Here is a tiny trained network, its code and every weight. The questions are about switching its units off for an input and a target symbol, where a switched-off unit gives its printed mean instead of its output.

import numpy as np


def w(rows, s, z=0):
    codes = np.array(rows[::2]) - 128.0
    scale = np.full(codes.shape[1], s)
    scale[-1] = z or s
    return codes * scale


def f(y):
    return np.maximum(y, 0)


def softmax(a):
    e = np.exp(a - a.max(-1, keepdims=True))
    return e / e.sum(-1, keepdims=True)


def log_softmax(a):
    a = a - a.max(-1, keepdims=True)
    return a - np.log(np.exp(a).sum(-1, keepdims=True))


def net(x, mask):
    ids = ['ΔΠβτφψ'.index(c) for c in x.split()]
    T = len(ids)
    res = E[ids] + P[:T]
    r = res
    for j in range(3):
        rows = slice(4 * j, 4 * j + 4)
        q, k, v = (r @ M[0][rows].T for M in (Q, K, V))
        z = softmax(np.where(np.tri(T) > 0, q @ k.T / 4**0.5, -1e9)) @ v
        o = O[0][rows]
        res = res + np.where(mask[j], z, o[:, -1]) @ o[:, :-1]
    y = f(res @ A[0][:, :-1].T + A[0][:, -1])
    res = res + np.where(mask[3:7], y, B[0][:, -1]) @ B[0][:, :-1]
    return log_softmax(res[-1] @ U[:, :-1].T + U[:, -1])


Q, K, V, O, A, B = {}, {}, {}, {}, {}, {}
E = w([
[175,237,100,180,218,155,132,128,75],'Δ',
[37,101,67,33,200,127,142,90,81],'Π',
[176,81,66,41,42,150,122,56,141],'β',
[138,45,166,226,177,233,185,80,222],'τ',
[133,80,115,100,132,62,138,47,211],'φ',
[140,217,24,102,33,72,132,252,138],'ψ',
],0.017)
P = w([
[167,91,85,126,130,131,128,141,127],'0',
[153,114,159,113,125,110,158,164,79],'1',
[129,123,122,120,171,130,143,116,118],'2',
[143,132,122,170,176,110,164,87,119],'3',
[55,142,24,59,141,129,74,139,203],'4',
[87,138,141,132,128,146,127,57,121],'5',
[153,145,156,203,87,110,206,101,136],'6',
[158,136,232,166,134,116,178,58,78],'7',
[1,103,113,105,199,107,139,32,143],'8',
],0.013)
Q[0] = w([
[27,159,158,62,139,36,50,134,110],'h1',
[254,104,254,87,148,107,167,72,10],'h1',
[194,115,123,134,172,143,32,155,116],'h1',
[78,71,141,112,248,68,137,70,120],'h1',
[103,14,49,138,85,66,131,85,199],'h2',
[136,83,211,168,56,133,126,156,53],'h2',
[224,129,176,165,109,145,91,192,63],'h2',
[115,191,85,146,172,113,236,51,141],'h2',
[98,182,93,110,155,101,248,74,178],'h3',
[87,137,154,135,47,60,89,103,93],'h3',
[42,137,177,99,68,188,49,205,134],'h3',
[183,248,128,146,157,147,112,139,132],'h3',
],0.0064)
K[0] = w([
[114,162,219,83,121,195,134,155,176],'h1',
[102,137,28,124,171,166,77,149,245],'h1',
[133,74,139,108,78,110,129,139,207],'h1',
[43,142,110,182,18,171,25,106,128],'h1',
[172,98,78,98,120,195,148,97,148],'h2',
[140,119,188,113,148,66,229,148,155],'h2',
[192,69,108,136,132,104,98,190,95],'h2',
[180,238,162,171,194,166,129,1,119],'h2',
[82,165,166,148,75,109,119,36,231],'h3',
[164,128,151,131,150,95,87,86,111],'h3',
[112,125,147,130,140,153,88,170,95],'h3',
[163,78,79,86,175,142,179,114,118],'h3',
],0.0074)
V[0] = w([
[254,185,100,122,108,159,76,192,115],'h1',
[88,149,77,235,77,35,131,156,181],'h1',
[130,146,118,82,72,124,109,141,173],'h1',
[88,166,37,145,145,86,109,167,27],'h1',
[200,113,96,193,153,119,124,132,87],'h2',
[145,116,152,140,224,143,142,189,93],'h2',
[104,55,186,121,74,148,175,119,119],'h2',
[113,209,132,197,106,100,61,133,107],'h2',
[131,105,182,50,137,139,61,119,96],'h3',
[159,130,110,138,150,248,155,131,127],'h3',
[174,125,152,136,95,13,86,41,125],'h3',
[59,179,97,168,192,112,51,49,197],'h3',
],0.0073)
O[0] = w([
[100,105,106,129,70,171,84,93,166,11],'h1',
[108,151,147,109,127,123,121,231,160,47],'h1',
[100,148,2,154,87,139,148,160,105,110],'h1',
[155,101,164,141,96,6,79,153,128,246],'h1',
[161,127,180,113,86,163,103,117,158,135],'h2',
[132,143,176,121,102,107,112,152,153,175],'h2',
[48,145,107,145,129,157,159,158,178,61],'h2',
[96,106,167,121,87,141,91,120,106,16],'h2',
[132,78,140,153,77,81,115,130,78,96],'h3',
[110,116,196,101,80,140,147,130,103,116],'h3',
[192,114,77,166,113,200,77,188,126,182],'h3',
[156,110,130,110,118,145,128,166,133,255],'h3',
],0.0095,0.0055)
A[0] = w([
[152,19,128,124,33,154,254,137,46,146],'n1',
[57,233,196,91,204,124,129,163,190,114],'n2',
[217,149,51,156,121,183,201,160,78,1],'n3',
[235,112,64,113,119,86,227,45,107,31],'n4',
],0.0051,0.00058)
B[0] = w([
[109,252,135,129,179,38,25,109,16,158],'n1',
[215,175,158,209,102,10,199,167,176,159],'n2',
[84,72,104,54,37,97,25,161,63,180],'n3',
[47,137,211,219,150,175,253,126,44,254],'n4',
],0.0047,0.0097)
U = w([
[186,139,129,17,71,155,82,107,79,131],'Δ',
[152,120,84,100,126,70,157,147,53,137],'Π',
[94,162,39,134,1,176,142,55,36,2],'β',
[120,174,126,60,68,190,202,171,115,147],'τ',
[246,33,51,31,109,198,185,249,62,136],'φ',
[73,191,80,113,31,90,121,197,106,137],'ψ',
],0.0038,0.0018)

Each question gives the input, a string of symbols that net reads in full, and the target symbol t.
The units are the heads (4 rows each of Q, K, V and O) and the neurons (one row each of A and B). Each row of codes is followed by its name. A weight is (code - 128) times the scale printed after its matrix; where a second scale follows, it is the last column's (O, A, B and U).
mask holds one flag per unit, heads first, then neurons. A switched-off unit (its flag False) gives its mean, the last column of its rows in O or B, instead of its output. The means were averaged over made-up inputs and are rounded, as every weight is.
A unit's drop is (log p(t) with every unit on - log p(t) with that unit switched off) / (log p(t) with every unit on - log p(t) with every unit switched off).
The circuit of an input: a set's keep is (log p(t) with only the set's units on - log p(t) with every unit switched off) / (log p(t) with every unit on - log p(t) with every unit switched off). Starting from all 7 units, units are removed one at a time, each time the one whose removal leaves the highest keep (on an exact tie, the one counted first), for as long as the keep stays at least 0.8.
circuit, biggest first: the units of the circuit, biggest drop first
k most important neurons: the k neurons with the biggest drops, biggest first
which heads matter: for each layer, one digit per head in row order, 1 if its drop is at least 0.15 and else 0, layers parted by /
drop of u: that unit's drop, to one decimal
input Π τ τ τ β Π τ φ, target β: which heads matter	100
input Π Π Π Π β, target Π: circuit, biggest first	h1, h2, h3
input Π φ Δ, target Δ: circuit, biggest first	h2
input τ β Π β τ τ Δ Π, target τ: circuit, biggest first	h1, h3
input Δ Π τ, target Δ: circuit, biggest first	h1, h2, n4
input φ φ φ, target φ: which heads matter	101
input τ Π β, target β: 2 most important neurons	n4, n1
input Π Π Π Π Π φ β Π Π, target φ: circuit, biggest first	h3, h1
input Π Π Π τ φ τ Π Π Π, target τ: circuit, biggest first	h1, h2
input Δ Δ τ, target Δ: which heads matter	110
input Π Π φ φ Δ φ φ, target φ: which heads matter	001
input Π β φ φ Π, target β: which heads matter	100
input τ τ φ, target τ: which heads matter	110
input Π φ Π Π ψ Π β τ, target ψ: circuit, biggest first	h1
input β Π β, target β: drop of h3	0.1
input φ Π Δ Π ψ φ φ Π, target ψ: drop of h3	-0.2
input Δ φ Π Π ψ Π β φ, target ψ: drop of h1	1.1
